In the rows, zero is written as 128.
Each row has a class, written after it, and each block has its own classes.
[106 123 152 158 148 165 139 139 191  97 182 133 131 128  83 148 141 134
 145 147 107 159 109 141  69 151 124 128 141 126 142  97 191] => sogas
[148 111 122 117 118 155 116 108 106 128 105 135 108 140  86  96 103 136
  89 107 159 121 133 105 148 147 105  89 117  85 101 179 109] => Bino
[121 191 125  68  94 181 133 156  77 134 115 148 142 127 126 171 141 125
  89 139 153 115 140 117 129 148 130 155 100 106 154 139 111] => rin
[112 136 118 118 100 180 145  98 163 126 143 169 145 116 121 122 141 114
 104 139 179 151 163 133 167 103 186 111 110 151 150 127  85] => Melov
[121 111 124 176 132 135 146 133 132 144 143  82 111 122 147 111 169 129
 117  84 140 115 160 152 150 167 140  98 145 130 142 139 125] => Bino
[132 147 157 117 163 175 189 108 193 146 156 108  75 128  75 139 145 136
 133 135  96 170 119 114  80 149  97  66 123 129 133 115 137] => Luvon
[136 119 144 101 125 124 162 146 166 161 117  62 127 107 156 100 161 117
 182 124  79 161  87 145 140 206  87 141 139 141 123 150 102] => leguz
[131 115 124 100 132 140 155 149 132 124 158 116 118 118 161 119 105 130
 109 144  76 156 131  98 113 172 195 153 130 155 132  83 161] => Koro
[130 120 131 109 118 118 121 145  88 137 126 129 111 119 148 117 114  75
 104 111 153  37 132 130 171 154 150 121 142  97 112 160 153] => Koro
[132 126 127 117  79 161 113 145 143 112 124 181 164 166 124 154 125 152
 111 154 177 124 116 116 161  94 154 157 101 115 138 148 142] => Mipat
[170 123 139 127 110 109  80 152 124  96  93 111 140 121 138 130  96 129
 115 126 130  81 145 144 148 193  84 154 132 119 119 152 102] => legi
[101 152 129 124 157 126 163 149 141 153 130 100 132 127 108 122 130  53
 137 106  85 138 136 113  90 161 153 123 135 148 180  73 140] => kosin
[145 120 139 151 127 147 152  95 136 142 158 136 107 139  98 111 131 108
 128 138  79 106 110 145  93 162  97 126 117 117 109  86 152] => leguz
[128 131 123 110 131 125 154 152 134 167 129 132 138  97 139 123 113  99
 114 152 130 165  78 106 120 158 134 170 120 126 147 107 133] => Koro
[152 103 123  88  86 135 114 165 161 136 108 101 142 146 144  81 116  79
 149 118 134 131 138 135 147 148 141 120 117 131 119 101 132] => Melov
[133 103 146 178 141  97 120 123  88 144 115 130 134 158 132 112  58  49
  94 101 150  89 133 111 176 123 161 131 135 131 125 127 145] => legi
[155 121 148  98 129 132  79 146  90 136  97 113 144 166 142 115  83 100
 133  89 114  74 144 128 156 127 120 149 166 111  97 126 139] => Nok
[137 119 153 116 116 107 117 121 114 159 138  95  91 129 107  93 117  71
 122  92  94 150  97 160 149 167 144 148 150 123 149 139 143] => Bino
[140 129 101 170  99 153 116  81 136 150 128 135 153 107 134 113 147 131
 130 112 110 134 188 180 135 134 100 118 123 131 106  97  74] => Melov
[157 115 128 107 132 100 120 162 122 125 137 104 138 103 136 141  99 158
 124 122  66 196  87 118  91 210  98 166 148 145 116 124 129] => Molil
[122 116 150 195 173 149 138 116 125 156 119 139 131 116 117 104  76 113
 108 163 114 154 121 131 148 149  67 137 117 147 105  78  85] => Nok
[132 109 126 145 125 178 175 130  13 134 142 180 183 147 140 140  82  80
  90 146 142  87 114 124 166 159 120 144 106 125  90  81 123] => sogas
[161 135 136 103 117 133 145 113 198 137 120 103  75  88  99  94 187  75
 131 129 146 115 130 157 138 165 106 133 132 118 175 151  90] => Luvon
[112 145 136 123 141 121 130 131 120 140 110 128 107 127 141 118 167  91
 103 115  96  85 145 167 121 161 124 195 127 144 184 131 126] => leguz
[100 128 123 178 145 129 151 160  89 120  96  83  99 186 134 137 143  75
  98 113  83 124 191 156 121 187 123 106  92 145 168 109 139] => Luvon
[125 110 173 138 116 175 109 123 251 111 156  93 106 111  83 108 171  52
 148 122 165 158 105 181 147 201 141 117 157 114 149 164 118] => Nok
[119 144 157 114  95 171 133 151 182 106 144 144 114 140 104 164 144  54
 127 147 150 134 166 125 141 123 165 123 111 117 140 159 153] => kosin
[148 147  84 141 125 140 131  86 173 117 123 140 142 126 125 189 185 132
 136 109 109 126 167 146  69 138 112 121 121 137 147 106 103] => Melov
[140 124 123 121 142 124 163  93 104 120 151 139 145 118 151 152 111 136
 153 146  94 125  91  91 141 142 132 128 137 150  90 143 117] => leguz
[165 131 148  21  97 135 135 123 177 106  95 148 106 187  71 125  86  99
 135 129 127 121 153  94 134  88 171  79 118 158 154 107 152] => legi
[124 155 122 147 175 108 133 127 114 142 147 116  91  85 100 117 117 134
 121 129  49  66 110 130  52 179  63 144 151  97 135  94 157] => Mipat
[165 133 169  89 118 152 162 136 111 122 127 133 130 158  92 121  90 130
 111 180 132 150 102  96 133 137 121 159 115 140 153  96 116] => Molil
[132 113 148  97 139 170 137 110  82 130 111 137 137 138 128  48 122 107
 112 143 146  88 126 117 159 104 155 179 128 121 127 115  92] => kosin
[102 134 144 169 120 133 157 149 119 162 151 121 107 106 107 103 121  96
 111 143 127 199 129 133 137 114 135 146 127 114 159 121 152] => sogas
[109 164 167 129 136 120 153 167  59 154 124 119  97 134 137 135  76  72
  99 158 126  98 122  92 176 125 139 153 111 129 149 126 155] => rin
[127 145 149 113 137 164 140 109 122 124 179 132 154 109 102 153  95 152
 156 129  89 188 115 144 121 143 112  92 163 158  93 118 141] => Luvon
[155 125 125 179 142  86 144 118 228 149 112 106  96 105  89 164 152  97
 150 114  77 184 140 134 109 166  61 122 138 144 163 152 143] => Luvon
[143 109 146 129 125 142 101 140 180 124 135 109 157 141 139 149 123  68
 141 115 147 136 100 136 116 173 144 156 144 116 116 137 160] => Koro
[142 129 114 167 125 151 163 119 160 142 176 136 138  67 129 128 174  97
 135 158 168 139 108 138 119 135 112 147 139 115 137 118 121] => Luvon
[113 148 125 107 116 199 121  87 137 114 105 171 164 200  96 152 153 100
 110 100 145  58 176 135 118 125 143 108 104 112 134 136 115] => leguz
[ 88 108 107 130 135 196 101 128 156 135 120 163 151 113 142  89 145 156
 113 159 136 164 142 156 107 125  98 152  86 130  94 102  85] => Bino
[ 79 110 125  85 131 190 195 147 142 159 102 158 122 125  99  84 130  76
 112 163 151 191 124 126 146 134 129 120  95 145 152 137 124] => bet
[142 122 138 122 155 124 115 161 178 124 134 115 113 111 109 137  88 112
 135 116 118 122 116 108  83 165  81  90 141 120  96 129 176] => Melov
[ 83 176 161 127 110 154 127 142 127 112 149 114 100 159  93 105 167 134
 107 155 166 115 112 163 115 128 167 131 100 113 206 120 128] => leguz
[145 124 122 152 114 136 125 110 195 134 126 122 140 112 116 145 162 158
 139 144 101 205 124 133 120 147 113 191 130 138 166 141 109] => Bino
[102 163 141  44 104 201 143 140 139 117 165 147  88 120 128 152 148  70
 120 147 182 161 148 118 110  81 201 114 124 100 124 175 149] => bet
[135 142 151 132 155 151 145 170  68 140 118 113  99 103 112 106  96 103
  52 155 110 156 133 140  81 221  59 171 104 124 145  93  96] => Molil
[167 122 121  90  86 139 112 149 159 101 127 143 126 137 136 162 120  88
 118 136 137 141 171 138 117 160 124 100  98 155 107  97 101] => Molil
[100 137 152  89 181 166 166 173 112 138 103 104  90 113 130 117 107  94
 122 125 109  96 166 101 119 159  74  85 128 112  97 153 131] => sogas
[127 126 122 108 127 147 107 112 147 172 101 118 117 115 138  80 139 118
  91  86 114 177 130 150 122 152 139 170 120 121 141 136  79] => Melov
[107 143 107  92 108 139 127 128 129 119 129 121 138 152 118 101 174 165
 143 142 138 114 143 124 102  83 172 125 126 118 168  98 105] => Molil
[140 124 127 114 106 134  87 104 183  95 146 123  91 121 154 151 148 117
 144 156 138 153 133 140 111 113 162 123 109 115  92 147 116] => Koro
[126 169 139 104 142 142 118 108 171 106 134 141  92 106 110 159 148  74
 119 148 113 124 153 144 109 136 133 151 121 141 165 136 103] => Luvon
[150 152 160 144 122 141 118 157 174 133 128 105  94 137 106 137 111 147
  88 153 119 196 144 144  77 167 110 149  97 139 171  71 142] => Koro
[149 121 140  77 111  99 117 129  90 125  82 150  69 169 137 147 112  55
  85 134 113 119 120 135 144 121 155 174  88 132 146 151 125] => legi
[134 121 117 136 128 139 133 127 120 131 127 151 106 114 139 164 137  57
  73 118 122 110 151 145 118 192 137 156 114 120 132 141 144] => Koro
[114 163 144 179 114 175 149 109 142 130 152 134 115 125  81 136 154 183
  99 135 140 110 167 154 132 149 119 117 128 102 174 136 116] => bet
[173 128 179 138 134 167 143 141 107 113 156 107  76 125  98  87 117 159
 101 155 158  91 123 109 111 131  96 125 130  82 104 127 147] => kosin
[137 114 120 155 128 169 167 102  88 157 128 164 154 172 150 116 137 141
 104 112 152   4 158 119 171 103 155 135 122 115 127  85 123] => bet
[113  73  89 127 152 136 117  91  92 126 107 146 165 145 157  77 138  97
 130 115 111  79 116 124 149 128 161 183 135 134 114 124 112] => Bino
[108 126 122 111 146 163 131 116 140 135 104 124 120 148 114  92 128 108
 132 137 162 162 138 120 125  90 135  82 114 133 125  99  85] => Nok
[165  80 131 175 111 133 173 133 133 148 137 142 128 124 128 116 148  18
 109 120 161  85 123 122 167 158 139 155 127 115 130 132 157] => kosin
[138 122 121 166 150  71 120 152 106 144  99 103  61 146 142 117 102  54
  79 124 134 128 147 132  93 138 126 118  90 139 155  71 148] => Koro
[145 153 147 117 136 120 151 141 164 163 122  95 124 130 102 144 134 154
 139  81 110 159 131 148 112 162  92  81 144 186 169  72 142] => rin
[107 158 149 130 142 131 150 120 165 116 134 117  87 132  83 152 143 169
 138 151  94 196 140 134 104 115 117 103 121 177 175 113 154] => rin
[154 151 145 117 111 107 125 153 136 118 122 125  62 137 116 168 109 116
  98 116 111 103 169 125 132 142 113  98 121 126 140 155 160] => Mipat
[132 146 127 132 127 125 137 136 153 117 150 116  94  87 126 117 151  96
  88 147  88 159 125 140 103 201 165 202 116 164 204  79 129] => rin
[144 165 146  76 104 162 129 111 132 126 146 165 119 113 136 120 111 156
 122 185 138 103 113 130 150 113 151 161  99 137 138  81  65] => bet
[172 122 143 122 140 144 125 122 121  94 128 109 123 123  78  84 134 166
 136 121 118  62 150 142  95 152  73 134 169 105 143 102 151] => sogas
[124 138 177  91 100 165 165 164 202 103 163  84 100 133 100 165 169 126
 185 158  95 125 114 136 141 181 125 103 145 132 140 163 200] => rin
[122 118 124 154 124 124 163 142 138 138 119 112  64 147 171 149 187  96
 100 140 118 102 135 128 138 141 152 160  90 111 154 160 131] => Mipat
[148 171 146  33 110 130 113  90  71 118 131 122  96 119 114 105  86 163
 154 140  61 117 150 130 141  87 138 120 155 132 108 130 106] => Melov
[150 104 148 118 126 127 122 126 151 128 153  97 134 147 169 140 129 139
 156 120  87  90  98  92 144 156 163 156 150 103  84 154 122] => Molil
[118 107  94 147 120 129 119 116 122 116 117 111 117 108 120  83 165  32
 112 108 174 109 136 157 147 174 142 108 121 102 142 165  92] => Luvon
[144 122 155  97 117 195 119 128 147 107 137 115 146 151 127  88  91 143
 134 166 114 144 117 117 125 155 134 148 112 121  97  97 104] => Mipat
[124 175 182 125 140 121 130 117  46 163 152 124  48 132 107 129  84  91
  92 125 125 108 107 169 128 107 104 100 121 115 120 110 130] => Mipat
[134 129 106 113 100 143 124 121 103 108 125 141 163 131 114 136 117 156
 133 123 142 125 125 126 151 156 120  79 118 145 108 118 115] => rin
[158 141 160 109 112 175 156 104 114 121 126 154 127 160 120 164 118 157
 130 139 144  62 173 141 176 102 100  80 123 144  99 128 117] => Melov

Next block, with new classes.
[192  95 161 126 126 113 151 152 161  40 205  80 188 104 228  91 143 122
 129 113 131 156  95 149  99 142 121 132  30 133 178 126 134] => gir
[222 105 173 107 143 113 168 134 132  28 174  45 191 100 224 106 143 144
 128 109 123 172  92 143 106 139 129 123  15 111 136  95 153] => rikid
[163  93 141 118 135 141 165 154 156  53 175  89 210  92 222 108 140 105
 137 121 118 129 123 153 111 136 125 134  37 118 181 120 132] => rir
[125  66  92  98  98 127 141 118 151  85 164  89 123  90 119 189 144 152
  81  55 141 114 119 201  84 117 199  44 127 123 150  71 124] => Lirek
[187 109 153 126 145 119 166 146 156  44 178  89 182 101 230  84 142 118
 143 134 125 171 104 141 114 147 105 121   9 112 184 127 141] => posi
[145  54 121 101 102 100 134  95 166  82 182 108 103  87 129 178 133 154
  90  45 136 131 136 207  84 120 207  61 123 119 126  85 113] => dizil
[130  66  96 102  99 119 120 123 156  84 161  80 122  92 127 189 146 145
  81  50 142 113 107 203  88 109 191  63 127 116 150  62 118] => Lirek
[201 108 136 123 139 126 169 163 151  50 199  79 203 110 224 109 139 104
 142 132 145 165 108 151  97 130 131 126  35 132 186 117 148] => rikid
[147  66  94 107 104 114 126 117 165  71 173 102 107  88 135 189 141 126
  96  65 140 142 121 199  92 103 201  50 125 102 161  86 112] => posi
[210 105 146 121 138 110 153 146 148  39 210  83 191  98 252  89 147 117
 133 117 140 152  89 161 103 131 119 137  17 129 193 127 134] => Fused
[212 100 178 112 130  86 143 144 143  58 201  76 180 105 233  82 150 116
 134  88 121 129  90 169 125 121 103 157  10 123 183 125 126] => giz
[151  63  96 105  83 103 120 112 164  87 157 107 102  77 122 166 146 126
  92  60 123 107  97 219 100 107 211  68 153  92 192  88 108] => ruba
[194 101 139 125 131 115 155 145 152  33 217  79 193  97 239  92 139 111
 136 122 142 155  99 159  96 131 128 133  24 135 196 137 149] => Fused
[206 109 155 121 128  85 137 141 144  54 213  77 167 116 249  81 150 124
 122  91 134 152  96 156 115 130 112 158   7 130 188 123 131] => Lirek
[157  47 104 110 100  89 130 116 159  86 167  95 108 100 119 179 141 159
  74  46 129 125 122 204 101 113 198  59 115 106 141  92 109] => luf
[186 104 132 113 133 130 150 160 145  64 203  83 202 106 239  99 147 115
 131 107 133 147 102 148 111 128 118 143  29 137 193 119 128] => Lirek
[136  45  90 104  91  97 131 112 172  95 178 101 107  88 118 171 139 141
  92  56 136 125 120 211  88 123 205  58 145 101 170 107 124] => luf
[156  61  89 104 105 120 123 114 174  68 185 109 113  87 134 189 139 136
  97  57 145 131 128 194  74 101 207  49 145 107 156  93 120] => giz
[159  65  98  92  91 108 122 119 160  84 165  92 106  95 122 176 134 131
  95  70 129 125 107 212  99 105 213  62 136 114 160  74 122] => rikid
[187  97 137 116 129 123 162 148 149  50 190  81 200 105 223  95 138 102
 135 119 129 165 115 155 113 126 114 141  27 124 199 131 127] => bevev
[212 118 169 117 127  89 153 145 144  56 197  65 190 113 219  89 152 129
 125 106 128 137  92 160 127 124 110 148   5 128 196 112 132] => vomes
[145  64 105  90  89 104 120 116 157  93 166 110 100  92 130 161 131 127
 103  72 131 120  96 228 114 105 215  63 132 110 170  80 117] => rikid
[161  54  91 109  98  88 113 115 167  95 173  96  84 105 129 167 142 143
  95  58 126 129 115 203  98 118 198  56 132 113 165  91 114] => luf
[208 101 157 122 125 107 148 148 157  28 217  71 187 103 243  96 145 120
 129 106 145 162  92 148 100 131 116 138  28 126 175 122 135] => gir
[210 105 148 118 130 118 170 135 154  17 210  80 198 104 229 110 149 146
 116 109 137 171 111 138 107 138 140 113  24 119 168 119 144] => vomes
[218 113 171 122 133  95 148 141 161  62 205  69 181 105 227  92 142 116
 137 104 128 148 103 164  99 130 111 163  21 129 185 111 130] => dizil
[130  54  81  94  86 119 133 111 169  71 186 110 118  84 135 169 131 113
  96  68 147 138 121 211  85 114 198  58 145 112 172  99 115] => bevev
[150  55 102 108  89  97 134 112 153  81 158  93 121  78 122 183 152 146
  81  49 131 113 113 208  95 103 202  71 135  93 171  94 114] => ruba
[187  95 147 110 136 109 161 141 156  42 211  78 192 101 208 112 132 107
 129  90 121 162 121 138 101 130 141 137  33 137 161 130 148] => posi
[147  55  80 104  98 119 122 111 170  72 177 107 114  87 133 180 132 121
  89  63 145 142 124 200  81 101 203  64 142  99 167  90 109] => bevev
[108  67  90  86  80 125 124 129 165  99 154 100 129  76  91 199 139 124
  85  63 147  96 106 230  99 105 203  53 152 103 192  71 115] => dera
[180  86 160 120 128 102 162 119 139  21 216  77 183  91 236  90 130 126
 130 102 138 163 111 161 100 140 133 125  17 127 158 144 151] => Fused
[148  64  88 101  93 126 135 115 176  82 181 117 121  79 129 179 130 132
  96  65 151 132 130 210  83 111 200  57 142 108 162  86 111] => dizil
[197 112 168 110 129 136 167 139 145  28 174  49 194  91 202 107 142 136
 128 120 117 147  86 151 102 137 133 107  34 119 164  93 137] => gir
[145  48 109  98  92  99 138 105 161  88 168 114 103  84 124 174 134 143
  90  56 148 125 123 217  95 109 211  61 132  99 143  97 115] => rikid
[198  97 157 112 142 110 164 129 134  22 201  51 199  90 246 106 144 139
 131 108 130 159  89 152 100 142 117 123  12 123 151 108 151] => Fused
[185  94 170 117 128 106 160 136 151  33 209  70 193 102 227  89 134 106
 131 106 135 164 103 160  93 136 121 147  21 127 171 132 140] => bevev
[237 114 158 120 126  83 154 149 148  55 201  77 181 100 234  92 161 116
 122  97 125 125  72 164 110 122 117 161  28 118 201 111 123] => ruba
[205 108 166 115 129  97 159 144 153  62 207  65 191 104 219  96 139 118
 135  98 134 147 108 163 101 133 107 154  21 140 176 113 141] => dizil
[216 103 166 124 140  72 142 154 145  61 205  47 179 125 222  99 149 122
 134  92 126 144  90 162 111 128 115 157   7 137 175 114 137] => luf
[182 112 152 115 127 114 148 155 145  44 177  69 196 104 214 107 142 121
 134 120 132 162  95 160 111 143 116 127  20 111 202 112 145] => dera
[217 103 170 115 120  81 141 140 151  60 208  73 167 105 236  79 151 124
 131  98 133 142  90 164 115 122 106 158  19 124 197 132 117] => gir
[140  58  94  93  92 108 140 108 161  88 179 114 111  86 127 177 130 128
  96  66 146 133 121 214  89 111 217  53 146 109 161  91 127] => rikid
[163 100 155 118 117 111 154 139 134  48 196  83 184 104 219  90 127 124
 127  97 139 170 108 163 105 135 122 129  26 124 182 130 149] => Lirek
[205  92 151 120 131 101 162 126 145  26 227  97 180  93 252  90 140 122
 120  97 147 159 111 159 105 128 132 134  19 129 172 144 135] => Fused
[126  64  88  92  89 121 131 120 171  93 169 122 114  75 111 186 142 131
  86  63 156 102 114 217  88 116 211  47 146 101 179  87 113] => dera
[134  53  95  95  88 115 128 114 171  91 173 112 109  78 123 172 144 136
  99  59 146 111 120 215  88 105 191  53 149 104 178 107 121] => giz
[170 102 141 116 139 130 168 147 140  59 208  92 209 102 237 106 136 112
 129 101 138 152 119 144 109 129 118 138  30 138 177 118 130] => Lirek
[199 115 143 129 146 117 151 148 150  38 212  87 188 113 251  96 149 121
 125 108 141 168  99 142  94 145 132 131  19 128 180 111 140] => Lirek
[152  76 116  96  96 106 108 110 164  73 153  87  93  91 136 171 146 129
  96  65 113 103 106 218  98 108 211  70 128 102 169  65 110] => rir
[211 116 143 118 128 112 142 170 153  43 192  79 195 109 211 107 151 115
 109 110 137 142  92 154 109 135 127 133  16 125 198 109 134] => dera
[181 103 148 122 134 137 162 151 151  46 185  75 204  94 227  97 138 114
 144 130 132 171 101 142  98 144 109 114  45 121 187 116 134] => gir
[139  62  95 105 105 119 135 109 166  55 182 106 117  87 121 204 130 137
  79  57 135 148 130 190  82 101 223  42 129 106 140  84 122] => posi
[145  66 107  93  93 109 115 119 160  90 154  93 103  92 106 173 143 131
 100  51 123 100 106 221 103 103 203  54 136 115 170  78 117] => giz
[201 102 143 120 143 116 149 146 150  40 204  67 200  96 243  97 144 109
 140 118 130 151  93 153  98 135 119 138  27 132 186 120 140] => Fused
[132  55 104  94  81 122 114 124 160  87 151  84 120  83  99 189 141 131
  97  56 126 109 116 225 101  90 196  56 146 106 179  89 113] => giz
[143  62  87  95  90 114 120 119 167  63 184 114 113  88 131 187 135 136
  78  58 146 131 120 197  91 119 213  48 133 109 159  85 121] => dera
[195 100 137 115 130 130 165 152 149  36 215  73 226 104 213 119 135 121
 120 105 133 157 125 130 108 120 135 128  33 139 172 124 141] => vomes
[202 104 160 114 128 116 176 151 135  47 210  73 206 105 212 118 132 114
 122 113 139 157 110 164 103 111 142 134  24 134 177 122 142] => rikid
[170  84 154 127 126 102 164 147 143  50 206  60 200 108 202 121 131 118
 136  97 140 173 119 166  92 133 132 125  38 125 174 137 150] => luf
[236 124 159 118 145 102 155 144 138  34 194  48 193 105 227 110 156 124
 135 105 112 152  82 140  92 129 143 142  30 126 183  96 144] => ruba
[187  82 144 128 126 104 170 141 156  41 216  79 187 109 213 106 132 127
 121 104 131 169 123 149  97 144 130 121  35 130 164 141 148] => luf
[206  90 163 105 122 104 175 143 135  44 221  85 197 101 225 104 133 126
 114 101 140 165 109 161  99 125 140 131  22 132 162 138 145] => rikid
[131  57 103  96  85 115 126 118 162  82 175  94 118  81 131 174 141 137
  91  63 147 118 102 210  95 108 185  53 140 115 163  83 109] => gir
[211 114 165 118 143 118 161 140 143  41 190  51 202 103 216 111 138 134
 131 110 118 171 107 148  96 138 125 131  15 125 161  95 145] => dizil
[138  58  91  99  90 106 135 108 166  81 173 119  92  85 129 173 141 134
  88  64 140 139 127 206  99 111 195  41 130 105 170 105 112] => posi
[213  97 166 119 131  86 147 125 145  43 210  82 167  98 247  79 143 128
 127 101 126 143  95 166 115 128 118 152   8 125 181 135 128] => Fused
[193  91 154 108 132 125 171 132 146  48 204  77 207  92 207 119 127 127
 124  88 121 167 132 148  99 132 139 133  40 131 150 113 138] => dizil
[136  58  72  92  94 114 119 114 159  87 166  89 120  71 124 172 142 127
  93  66 144 116 107 215  84 112 195  50 148 111 182  91 122] => Fused
[136  64 109  90  92 102 124 111 162  94 151  90  93  86  99 175 145 141
  89  57 116 113 109 214 103 107 205  53 126 110 168  85 117] => posi
[149  62  89 104  92 114 120 108 167  58 171 115 101  85 147 175 139 125
  82  62 134 137 133 205  83 119 214  50 142  91 166  90 113] => rir
[148  61  69 107 102 120 124 107 166  64 179 107 116  77 143 181 137 125
  91  65 148 127 116 205  88 106 212  50 144 103 169  84 118] => Fused
[203 101 149 116 130 113 151 144 167  31 209  81 198 108 240  89 144 130
 136 112 124 155  97 138 117 145 127 139  25 127 170 120 143] => vomes
[154  48 114 100  95  87 133 105 157  83 173 108 100  92 145 164 140 148
  89  54 146 130 117 210 105 111 198  71 115 103 138  97 118] => rikid
[179  88 172 117 116 110 160 146 148  39 215  78 200 100 203 106 134 115
 123  91 133 152 119 168  95 121 132 134  31 135 180 150 149] => giz
[158  67 104 108  93 105 135 111 156  83 167 105 105  83 127 180 145 140
  90  59 128 105 102 206  93  99 209  62 140 108 170  78 110] => ruba
[229 111 154  94 137 117 164 150 132  38 191  40 204 102 216 121 149 126
 123 102 125 153  81 154 101 129 145 126  31 127 152  84 150] => rikid
[142  60 109  96  95  88 119 111 160  73 173 106 104  94 131 179 144 148
  77  44 141 118 115 205 105 125 198  62 112 110 144  79 115] => dera
